Here is a tiny trained network, its code and every weight. The questions are about switching its units off for an input and a class, where a switched-off unit gives its printed mean instead of its output.

import numpy as np


def w(rows, s, z=0):
    codes = np.array(rows[::2]) - 128.0
    scale = np.full(codes.shape[1], s)
    scale[-1] = z or s
    return codes * scale


def norm(h):
    return h / np.sqrt((h * h).mean(-1, keepdims=True) + 1e-5)


def f(y):
    return y / 2 * (1 + np.tanh(0.7978845608 * (y + 0.044715 * y**3)))


def log_softmax(a):
    a = a - a.max(-1, keepdims=True)
    return a - np.log(np.exp(a).sum(-1, keepdims=True))


def net(x, mask):
    res = np.array(x, float).reshape(1, 3) / 4 @ E
    u = 0
    for l in range(4):
        y = f(norm(res) @ A[l][:, :-1].T + A[l][:, -1])
        res = res + np.where(mask[u : u + 6], y, B[l][:, -1]) @ B[l][:, :-1]
        u += 6
    return log_softmax(norm(res)[-1] @ U[:, :-1].T + U[:, -1])


A, B = {}, {}
E = w([
[106,252,75,169,93],'x0',
[14,179,114,11,92],'x1',
[9,40,37,246,132],'x2',
],0.0015)
A[0] = w([
[91,87,113,167,119,173],'0.n1',
[145,207,163,200,49,155],'0.n2',
[82,158,125,81,132,24],'0.n3',
[106,150,153,125,33,248],'0.n4',
[182,55,154,92,253,120],'0.n5',
[193,143,152,156,106,6],'0.n6',
],0.0031,0.0019)
B[0] = w([
[130,128,114,122,213,172],'0.n1',
[72,164,138,105,177,204],'0.n2',
[202,69,19,107,119,95],'0.n3',
[147,159,147,126,233,246],'0.n4',
[22,231,221,153,4,163],'0.n5',
[169,81,67,28,48,85],'0.n6',
],0.0031,0.0014)
A[1] = w([
[65,117,77,103,204,108],'1.n1',
[206,36,141,171,67,162],'1.n2',
[152,211,68,142,217,3],'1.n3',
[254,92,93,195,85,143],'1.n4',
[79,77,74,152,130,210],'1.n5',
[148,43,149,112,246,88],'1.n6',
],0.0042,0.0023)
B[1] = w([
[180,125,119,78,103,218],'1.n1',
[46,223,43,60,214,144],'1.n2',
[97,136,175,155,119,187],'1.n3',
[104,105,72,2,216,154],'1.n4',
[166,160,150,96,108,248],'1.n5',
[65,65,212,156,95,136],'1.n6',
],0.0041,0.0012)
A[2] = w([
[52,160,183,182,73,89],'2.n1',
[155,160,31,87,163,242],'2.n2',
[91,135,74,4,142,205],'2.n3',
[12,126,142,27,45,10],'2.n4',
[65,32,12,214,106,117],'2.n5',
[139,182,51,186,183,202],'2.n6',
],0.0038,0.0011)
B[2] = w([
[105,141,213,126,162,167],'2.n1',
[147,50,168,72,152,210],'2.n2',
[192,83,52,157,211,220],'2.n3',
[117,129,99,153,233,183],'2.n4',
[206,242,123,3,48,185],'2.n5',
[103,98,162,114,181,247],'2.n6',
],0.0044,0.0015)
A[3] = w([
[214,102,121,54,16,126],'3.n1',
[206,95,37,73,232,76],'3.n2',
[51,85,103,102,248,254],'3.n3',
[72,157,51,228,160,109],'3.n4',
[144,55,54,230,173,11],'3.n5',
[163,94,62,72,3,184],'3.n6',
],0.0049,0.0031)
B[3] = w([
[238,220,196,98,87,134],'3.n1',
[127,25,2,41,93,200],'3.n2',
[77,204,159,115,223,255],'3.n3',
[193,149,129,112,222,120],'3.n4',
[159,117,107,47,203,117],'3.n5',
[239,189,199,93,115,123],'3.n6',
],0.004,0.0054)
U = w([
[66,76,70,22,251,252],'0',
[242,236,228,21,64,252],'1',
[55,216,213,144,232,252],'2',
[37,30,222,204,37,196],'3',
[173,22,59,218,65,4],'4',
[162,38,51,242,37,4],'5',
[172,3,40,243,41,4],'6',
[150,32,49,197,27,4],'7',
],0.0055,0.0041)

Each question gives the input, the list of numbers given to net, and the class t.
The units are the neurons (one row each of A and B). Each row of codes is followed by its name. A weight is (code - 128) times the scale printed after its matrix; where a second scale follows, it is the last column's (A, B and U).
mask holds one flag per neuron, layer by layer. A switched-off neuron (its flag False) gives its mean, the last column of its row in B, instead of its output. The means were averaged over made-up inputs and are rounded, as every weight is.
A unit's drop is (log p(t) with every unit on - log p(t) with that unit switched off) / (log p(t) with every unit on - log p(t) with every unit switched off).
The circuit of an input: a set's keep is (log p(t) with only the set's units on - log p(t) with every unit switched off) / (log p(t) with every unit on - log p(t) with every unit switched off). Starting from the 12 units with the biggest drops (on a tie, the unit counted first), units are removed one at a time, each time the one whose removal leaves the highest keep (on an exact tie, the one counted first), for as long as the keep stays at least 0.8.
circuit, biggest first: the units of the circuit, biggest drop first
unit that matters most: the unit with the biggest drop
top k neurons: the k neurons with the biggest drops, biggest first
k most important neurons of layer l: the k neurons of layer l with the biggest drops, biggest first
input [3,-8,-3], class 0: unit that matters most -> 1.n4
input [4,-8,-7], class 0: top 3 neurons -> [1.n4 2.n5 1.n2]
input [1,-7,-5], class 0: circuit, biggest first -> [1.n4 3.n2]
input [-7,3,6], class 2: circuit, biggest first -> [3.n2 1.n4 2.n2]
input [-7,1,-5], class 2: top 3 neurons -> [2.n5 3.n2 0.n5]
input [-3,-6,8], class 1: 3 most important neurons of layer 2 -> [2.n5 2.n4 2.n3]
input [0,-8,-4], class 0: circuit, biggest first -> [1.n4 3.n2]
input [5,1,5], class 1: top 4 neurons -> [2.n5 1.n2 0.n5 2.n4]
input [-5,4,-1], class 2: circuit, biggest first -> [1.n4 3.n2 0.n5]
input [6,-7,-4], class 0: top 3 neurons -> [1.n4 0.n6 3.n2]
input [-5,-8,-7], class 0: circuit, biggest first -> [1.n4 1.n2 3.n2]
input [1,-8,-3], class 0: top 2 neurons -> [1.n4 3.n2]
input [-8,-2,3], class 2: 3 most important neurons of layer 0 -> [0.n5 0.n2 0.n4]
input [-8,-4,2], class 2: 2 most important neurons of layer 1 -> [1.n2 1.n6]
input [2,-2,-3], class 3: top neuron -> [0.n2]
input [-6,-4,-5], class 2: circuit, biggest first -> [0.n5 2.n5 3.n2]
input [6,5,7], class 1: top 2 neurons -> [2.n5 1.n2]
input [-6,3,5], class 2: top 4 neurons -> [1.n6 2.n4 1.n5 3.n2]
input [-3,-1,3], class 3: 3 most important neurons of layer 1 -> [1.n4 1.n5 1.n6]
input [-6,4,3], class 2: top 4 neurons -> [1.n6 2.n4 1.n4 3.n2]
input [-3,0,-2], class 3: unit that matters most -> 0.n5
input [0,-2,0], class 3: top 2 neurons -> [0.n5 0.n3]
